Below is a small trained network, with its code and all its weights. Each question gives an input and a target symbol and asks what happens when units are switched off, that is, made to give their printed mean instead of their output.

import numpy as np


def w(rows, s, z=0):
    codes = np.array(rows[::2]) - 128.0
    scale = np.full(codes.shape[1], s)
    scale[-1] = z or s
    return codes * scale


def f(y):
    return np.maximum(y, 0)


def softmax(a):
    e = np.exp(a - a.max(-1, keepdims=True))
    return e / e.sum(-1, keepdims=True)


def log_softmax(a):
    a = a - a.max(-1, keepdims=True)
    return a - np.log(np.exp(a).sum(-1, keepdims=True))


def net(x, mask):
    ids = ['αβδεθμξφψ'.index(c) for c in x.split()]
    T = len(ids)
    res = E[ids] + P[:T]
    u = 0
    for l in range(2):
        r = res
        for j in range(2):
            rows = slice(4 * j, 4 * j + 4)
            q, k, v = (r @ M[l][rows].T for M in (Q, K, V))
            z = softmax(np.where(np.tri(T) > 0, q @ k.T / 4**0.5, -1e9)) @ v
            o = O[l][rows]
            res = res + np.where(mask[u + j], z, o[:, -1]) @ o[:, :-1]
        u += 2
        y = f(res @ A[l][:, :-1].T + A[l][:, -1])
        res = res + np.where(mask[u : u + 4], y, B[l][:, -1]) @ B[l][:, :-1]
        u += 4
    return log_softmax(res[-1] @ U[:, :-1].T + U[:, -1])


Q, K, V, O, A, B = {}, {}, {}, {}, {}, {}
E = w([
[131,42,141,157,157,111,50,74,33],'α',
[45,171,43,69,79,106,76,104,113],'β',
[96,202,177,75,115,146,101,165,210],'δ',
[170,175,186,208,58,95,92,143,141],'ε',
[9,131,91,180,165,144,204,86,154],'θ',
[159,118,184,138,155,1,160,151,105],'μ',
[223,96,130,170,109,123,142,53,210],'ξ',
[66,84,67,101,229,114,135,76,159],'φ',
[101,86,88,168,126,167,145,11,104],'ψ',
],0.015)
P = w([
[141,105,70,102,140,174,150,177,115],'0',
[115,88,118,124,124,137,129,133,133],'1',
[143,58,77,130,114,141,143,179,130],'2',
[125,189,90,77,158,147,148,102,95],'3',
[115,59,133,152,102,107,116,140,152],'4',
[159,194,29,73,146,159,181,129,66],'5',
[100,91,163,149,112,91,97,102,160],'6',
[168,108,12,118,121,139,164,177,96],'7',
[111,128,183,148,122,82,90,54,151],'8',
[152,31,71,172,92,99,123,179,150],'9',
[113,202,198,126,151,89,95,13,132],'10',
[119,53,152,182,99,70,85,119,181],'11',
[161,251,145,92,172,119,137,27,89],'12',
[114,116,193,169,117,71,84,57,174],'13',
],0.011)
Q[0] = w([
[139,137,142,135,177,125,96,111,121],'L0H0',
[111,127,93,163,164,122,142,118,120],'L0H0',
[105,171,115,189,134,33,183,177,122],'L0H0',
[129,173,151,135,151,117,151,137,132],'L0H0',
[60,87,172,146,52,161,135,96,123],'L0H1',
[149,123,93,159,121,183,213,236,63],'L0H1',
[73,43,130,156,109,73,86,183,191],'L0H1',
[105,238,225,129,178,101,152,7,86],'L0H1',
],0.015)
K[0] = w([
[129,108,136,110,118,133,97,106,162],'L0H0',
[139,135,152,124,89,102,178,142,119],'L0H0',
[134,179,122,220,158,133,82,152,126],'L0H0',
[125,142,147,141,153,93,110,108,129],'L0H0',
[125,57,167,58,94,136,181,135,144],'L0H1',
[194,172,110,68,128,193,186,105,51],'L0H1',
[140,63,62,148,90,147,111,197,137],'L0H1',
[60,106,201,102,82,75,81,8,169],'L0H1',
],0.016)
V[0] = w([
[150,176,130,182,135,112,112,116,89],'L0H0',
[138,108,180,103,73,194,166,122,56],'L0H0',
[109,60,159,14,74,181,202,108,102],'L0H0',
[113,78,173,105,63,122,183,137,79],'L0H0',
[112,201,60,254,77,47,178,130,135],'L0H1',
[194,179,169,158,141,242,53,169,79],'L0H1',
[131,154,92,85,241,102,130,93,155],'L0H1',
[113,78,84,70,187,93,121,136,191],'L0H1',
],0.0062)
O[0] = w([
[170,146,84,125,86,54,148,95,123,108],'L0H0',
[173,182,43,202,112,87,93,138,185,73],'L0H0',
[96,147,127,184,204,210,101,165,216,125],'L0H0',
[140,159,96,127,116,108,132,136,164,105],'L0H0',
[74,119,177,65,88,155,251,133,101,198],'L0H1',
[109,209,2,202,138,106,119,100,181,2],'L0H1',
[171,108,139,59,174,150,78,119,44,165],'L0H1',
[154,74,183,121,131,135,76,149,68,187],'L0H1',
],0.0046,0.0052)
A[0] = w([
[63,60,40,4,228,43,129,41,194,31],'L0N0',
[200,251,183,97,26,169,58,238,173,45],'L0N1',
[253,176,176,209,37,169,128,110,122,4],'L0N2',
[34,164,108,75,73,117,24,178,135,33],'L0N3',
],0.005,0.0018)
B[0] = w([
[194,34,198,86,110,74,178,68,101,252],'L0N0',
[83,25,187,71,140,180,199,168,20,161],'L0N1',
[113,133,142,3,92,148,151,88,69,211],'L0N2',
[184,98,161,61,93,98,133,140,230,215],'L0N3',
],0.0054,0.0038)
Q[1] = w([
[84,106,139,135,157,125,191,133,118],'L1H0',
[142,109,95,109,148,86,122,127,155],'L1H0',
[131,120,102,75,136,68,152,85,138],'L1H0',
[146,37,170,35,93,111,204,74,98],'L1H0',
[139,140,148,122,167,94,112,137,153],'L1H1',
[85,103,191,175,89,100,110,102,138],'L1H1',
[122,2,95,146,72,133,121,204,191],'L1H1',
[101,187,225,102,137,101,98,25,163],'L1H1',
],0.022)
K[1] = w([
[82,136,140,168,139,117,190,132,109],'L1H0',
[133,122,115,115,123,93,93,159,104],'L1H0',
[113,152,132,123,83,72,112,116,76],'L1H0',
[194,179,177,163,39,44,166,167,67],'L1H0',
[102,130,125,131,102,152,116,84,106],'L1H1',
[127,40,118,137,95,116,119,153,188],'L1H1',
[162,67,24,139,113,162,182,252,85],'L1H1',
[55,81,223,183,73,67,89,94,183],'L1H1',
],0.018)
V[1] = w([
[116,73,129,109,128,235,147,62,163],'L1H0',
[132,166,129,166,9,190,96,121,68],'L1H0',
[109,85,50,53,134,74,90,68,130],'L1H0',
[1,120,92,158,116,159,163,76,67],'L1H0',
[75,68,125,178,101,22,94,146,46],'L1H1',
[242,114,194,153,137,28,111,150,192],'L1H1',
[121,161,108,38,116,38,83,199,139],'L1H1',
[142,115,96,52,22,92,75,29,136],'L1H1',
],0.0079)
O[1] = w([
[82,115,93,152,116,214,89,133,92,103],'L1H0',
[159,99,180,163,33,135,139,108,76,72],'L1H0',
[115,105,124,186,131,117,59,95,160,174],'L1H0',
[112,52,186,165,97,137,135,184,160,78],'L1H0',
[183,186,107,161,130,171,145,145,82,147],'L1H1',
[138,98,1,80,150,123,166,201,116,153],'L1H1',
[139,165,163,137,199,112,162,155,150,107],'L1H1',
[70,128,108,116,150,239,102,166,145,254],'L1H1',
],0.0081,0.0074)
A[1] = w([
[89,112,104,192,50,241,22,79,139,106],'L1N0',
[170,147,138,77,82,156,248,115,240,1],'L1N1',
[255,110,161,133,191,179,158,105,111,159],'L1N2',
[96,33,99,240,233,160,191,13,72,145],'L1N3',
],0.0082,0.0041)
B[1] = w([
[146,73,91,150,181,171,211,177,122,254],'L1N0',
[43,94,155,171,137,78,109,118,117,178],'L1N1',
[128,131,192,163,177,161,96,91,143,198],'L1N2',
[126,243,133,127,58,66,64,134,131,233],'L1N3',
],0.011,0.012)
U = w([
[97,161,203,95,137,208,98,178,164,81],'α',
[60,179,127,165,107,148,186,97,111,13],'β',
[99,78,106,44,108,170,111,97,116,235],'δ',
[134,129,150,79,161,106,70,89,155,201],'ε',
[120,105,197,102,68,174,155,60,62,136],'θ',
[230,183,94,132,85,204,143,72,181,205],'μ',
[149,97,148,107,141,172,2,127,38,5],'ξ',
[136,74,109,155,142,200,129,12,168,163],'φ',
[140,121,139,139,203,100,132,137,29,45],'ψ',
],0.0053,0.003)

Each question gives the input, a string of symbols that net reads in full, and the target symbol t.
The units are the heads (4 rows each of Q, K, V and O) and the neurons (one row each of A and B). Each row of codes is followed by its name. A weight is (code - 128) times the scale printed after its matrix; where a second scale follows, it is the last column's (O, A, B and U).
mask holds one flag per unit, layer by layer, with each layer's heads first. A switched-off unit (its flag False) gives its mean, the last column of its rows in O or B, instead of its output. The means were averaged over made-up inputs and are rounded, as every weight is.
A unit's drop is (log p(t) with every unit on - log p(t) with that unit switched off) / (log p(t) with every unit on - log p(t) with every unit switched off).
The circuit of an input: a set's keep is (log p(t) with only the set's units on - log p(t) with every unit switched off) / (log p(t) with every unit on - log p(t) with every unit switched off). Starting from all 12 units, units are removed one at a time, each time the one whose removal leaves the highest keep (on an exact tie, the one counted first), for as long as the keep stays at least 0.8.
circuit, biggest first: the units of the circuit, biggest drop first
k most important neurons: the k neurons with the biggest drops, biggest first
top k neurons in layer l: the k neurons of layer l with the biggest drops, biggest first
input ξ θ β θ β ξ μ μ α β μ θ ε β, target θ: circuit, biggest first	(L1H0, L0H1, L1H1)
input φ θ δ ξ β β ξ δ θ ξ β ψ α, target α: 2 most important neurons	(L0N3, L1N3)
input μ ε ξ α θ δ δ, target θ: circuit, biggest first	(L1H0, L1H1, L0N1)
input μ ξ δ ψ β, target ε: 4 most important neurons	(L1N0, L0N1, L0N3, L0N0)
input θ ξ μ δ α θ, target ε: circuit, biggest first	(L1H1, L1N0, L1H0)
input φ φ ξ ψ, target μ: circuit, biggest first	(L1N3, L1N1, L1H0)
input θ ξ ξ β ξ α δ β ξ μ β μ β α, target ψ: circuit, biggest first	(L1H1)
input ξ ξ ξ θ β φ, target ε: 2 most important neurons	(L1N3, L0N0)
input ξ μ ξ ξ μ ε δ ξ ψ ξ φ, target θ: 3 most important neurons	(L0N1, L0N0, L0N3)
input δ β ξ ξ α δ μ β, target ε: circuit, biggest first	(L1H1, L1H0, L1N0)
input ψ ε ξ ξ ξ ξ θ ξ δ θ ξ β, target θ: circuit, biggest first	(L1H0, L1H1, L0H1)
input ξ ξ α φ ξ ξ ξ θ ξ ψ, target μ: 3 most important neurons	(L1N3, L1N1, L1N0)
input θ β θ β α ξ ξ, target μ: circuit, biggest first	(L1H1, L1H0, L1N1)
input ξ ξ ξ β ξ ξ ε ξ ξ θ β, target δ: circuit, biggest first	(L1H1, L0N1)
input ξ μ μ μ θ α ε, target θ: top 2 neurons in layer 0	(L0N1, L0N2)
input ψ μ ξ θ δ ξ μ ξ φ α ψ, target ε: circuit, biggest first	(L1H0, L1N0)
input β β α ξ ψ β ξ θ, target α: circuit, biggest first	(L1H1, L1H0)
input θ β ξ δ β ε ξ ξ ξ ξ β, target δ: circuit, biggest first	(L1H1)
input ξ ξ δ μ ξ, target ε: 2 most important neurons	(L1N0, L0N1)
input ξ ξ ξ β ξ ξ α ξ α ε θ, target μ: top neuron in layer 0	(L0N2)
input ξ ξ β β ξ α β θ φ θ μ β θ, target ψ: 2 most important neurons	(L1N1, L0N2)
input ξ β β θ β θ θ ξ δ ξ ξ ξ δ ξ, target δ: 2 most important neurons	(L1N2, L0N2)
input β β ξ ξ μ ξ ξ ξ ξ ξ ξ ξ δ, target δ: top 2 neurons in layer 1	(L1N3, L1N2)
input δ ξ μ, target ε: 2 most important neurons	(L0N1, L1N0)
